Here is a tiny trained network, its code and every weight. The questions are about switching its units off for an input and a class, where a switched-off unit gives its printed mean instead of its output.

import numpy as np


def w(rows, s, z=0):
    codes = np.array(rows[::2]) - 128.0
    scale = np.full(codes.shape[1], s)
    scale[-1] = z or s
    return codes * scale


def f(y):
    return np.maximum(y, 0)


def log_softmax(a):
    a = a - a.max(-1, keepdims=True)
    return a - np.log(np.exp(a).sum(-1, keepdims=True))


def net(x, mask):
    res = np.array(x, float).reshape(1, 6) / 4 @ E
    y = f(res @ A[0][:, :-1].T + A[0][:, -1])
    res = res + np.where(mask, y, B[0][:, -1]) @ B[0][:, :-1]
    return log_softmax(res[-1] @ U[:, :-1].T + U[:, -1])


A, B = {}, {}
E = w([
[57,208,129,222,99],'x0',
[127,128,125,127,130],'x1',
[129,129,129,127,129],'x2',
[248,217,84,128,114],'x3',
[128,129,128,127,131],'x4',
[155,80,141,232,211],'x5',
],0.011)
A[0] = w([
[190,130,118,97,128,125],'N1',
[68,234,129,205,79,13],'N2',
[127,161,122,134,98,189],'N3',
[210,214,106,159,155,4],'N4',
[100,127,137,178,144,108],'N5',
[56,191,119,26,80,218],'N6',
[71,104,125,97,115,148],'N7',
[188,150,115,82,119,157],'N8',
[231,213,118,161,132,82],'N9',
[164,98,119,175,158,64],'N10',
[101,147,136,105,119,183],'N11',
[136,132,83,144,130,159],'N12',
[110,104,107,209,157,121],'N13',
[121,113,146,157,151,131],'N14',
[103,118,171,191,120,115],'N15',
[83,102,133,121,136,171],'N16',
[81,93,138,107,131,185],'N17',
[85,92,150,111,124,121],'N18',
[191,28,134,89,157,134],'N19',
[241,226,128,161,138,171],'N20',
[147,72,130,94,142,142],'N21',
[116,133,147,174,110,128],'N22',
[86,106,145,218,174,128],'N23',
[219,175,137,32,122,150],'N24',
[102,105,121,130,126,123],'N25',
[107,116,132,166,128,125],'N26',
[43,178,115,48,70,31],'N27',
[87,88,131,105,118,89],'N28',
[65,255,131,193,90,189],'N29',
[117,152,139,118,163,143],'N30',
[128,120,117,149,144,160],'N31',
[110,148,107,148,113,134],'N32',
[206,56,122,235,188,117],'N33',
[85,90,136,107,132,134],'N34',
],0.015,0.011)
B[0] = w([
[183,144,114,128,111,174],'N1',
[24,160,138,102,56,196],'N2',
[161,129,120,138,156,180],'N3',
[98,74,138,161,200,184],'N4',
[171,127,120,122,124,160],'N5',
[39,150,144,108,63,251],'N6',
[81,119,145,134,141,172],'N7',
[199,154,112,125,129,193],'N8',
[22,98,153,127,143,213],'N9',
[102,148,128,118,92,156],'N10',
[125,134,122,119,102,170],'N11',
[128,147,112,131,121,156],'N12',
[171,148,97,124,126,182],'N13',
[145,145,110,125,126,155],'N14',
[180,127,116,123,129,167],'N15',
[161,122,111,135,148,171],'N16',
[121,114,128,142,169,181],'N17',
[82,135,139,126,118,161],'N18',
[28,114,142,132,130,200],'N19',
[97,161,123,96,55,249],'N20',
[72,113,136,132,124,170],'N21',
[151,143,118,121,141,158],'N22',
[224,140,134,123,107,198],'N23',
[255,154,114,129,108,227],'N24',
[126,132,132,127,117,145],'N25',
[164,130,126,121,129,153],'N26',
[120,83,120,155,206,191],'N27',
[96,144,136,124,111,152],'N28',
[137,76,137,155,209,251],'N29',
[142,123,130,134,121,138],'N30',
[151,131,121,129,133,156],'N31',
[122,114,137,135,140,154],'N32',
[31,96,150,140,167,224],'N33',
[75,119,128,131,134,164],'N34',
],0.038,0.019)
U = w([
[98,161,167,89,65,125],'0',
[131,86,162,158,208,254],'1',
[247,173,105,111,123,47],'2',
],0.013,0.00071)

Each question gives the input, the list of numbers given to net, and the class t.
The units are the neurons (one row each of A and B). Each row of codes is followed by its name. A weight is (code - 128) times the scale printed after its matrix; where a second scale follows, it is the last column's (A, B and U).
mask holds one flag per neuron, in row order. A switched-off neuron (its flag False) gives its mean, the last column of its row in B, instead of its output. The means were averaged over made-up inputs and are rounded, as every weight is.
A unit's drop is (log p(t) with every unit on - log p(t) with that unit switched off) / (log p(t) with every unit on - log p(t) with every unit switched off).
The circuit of an input: a set's keep is (log p(t) with only the set's units on - log p(t) with every unit switched off) / (log p(t) with every unit on - log p(t) with every unit switched off). Starting from the 12 units with the biggest drops (on a tie, the unit counted first), units are removed one at a time, each time the one whose removal leaves the highest keep (on an exact tie, the one counted first), for as long as the keep stays at least 0.8.
circuit, biggest first: the units of the circuit, biggest drop first
unit that matters most: the unit with the biggest drop
top k neurons: the k neurons with the biggest drops, biggest first
drop of u: that unit's drop, to one decimal
input [7,3,-5,0,7,-1], class 1: circuit, biggest first : N29
input [4,-5,-7,-3,0,-5], class 1: top 2 neurons : N27; N29
input [-2,-7,8,-8,6,1], class 1: top 4 neurons : N20; N6; N2; N17
input [-4,2,1,8,-5,-3], class 2: top 2 neurons : N24; N8
input [0,0,8,4,4,6], class 0: top 3 neurons : N20; N29; N27
input [5,-4,5,3,0,2], class 1: top 2 neurons : N29; N6
input [2,0,-1,5,1,3], class 1: top 2 neurons : N6; N4
input [0,-4,3,-2,2,2], class 1: top 3 neurons : N24; N20; N6
input [4,-6,-8,0,-6,-2], class 1: top 2 neurons : N29; N20
input [5,6,-5,-7,8,-4], class 1: top 3 neurons : N27; N29; N20
input [-4,-6,0,4,-6,5], class 0: top 2 neurons : N29; N20
input [-7,-3,-8,6,-8,8], class 0: drop of N20 : 3.6
input [6,7,7,7,-4,2], class 1: drop of N6 : 2.3
input [1,-7,4,6,6,3], class 1: drop of N25 : 0.0
input [3,7,5,-5,-1,6], class 2: unit that matters most : N23
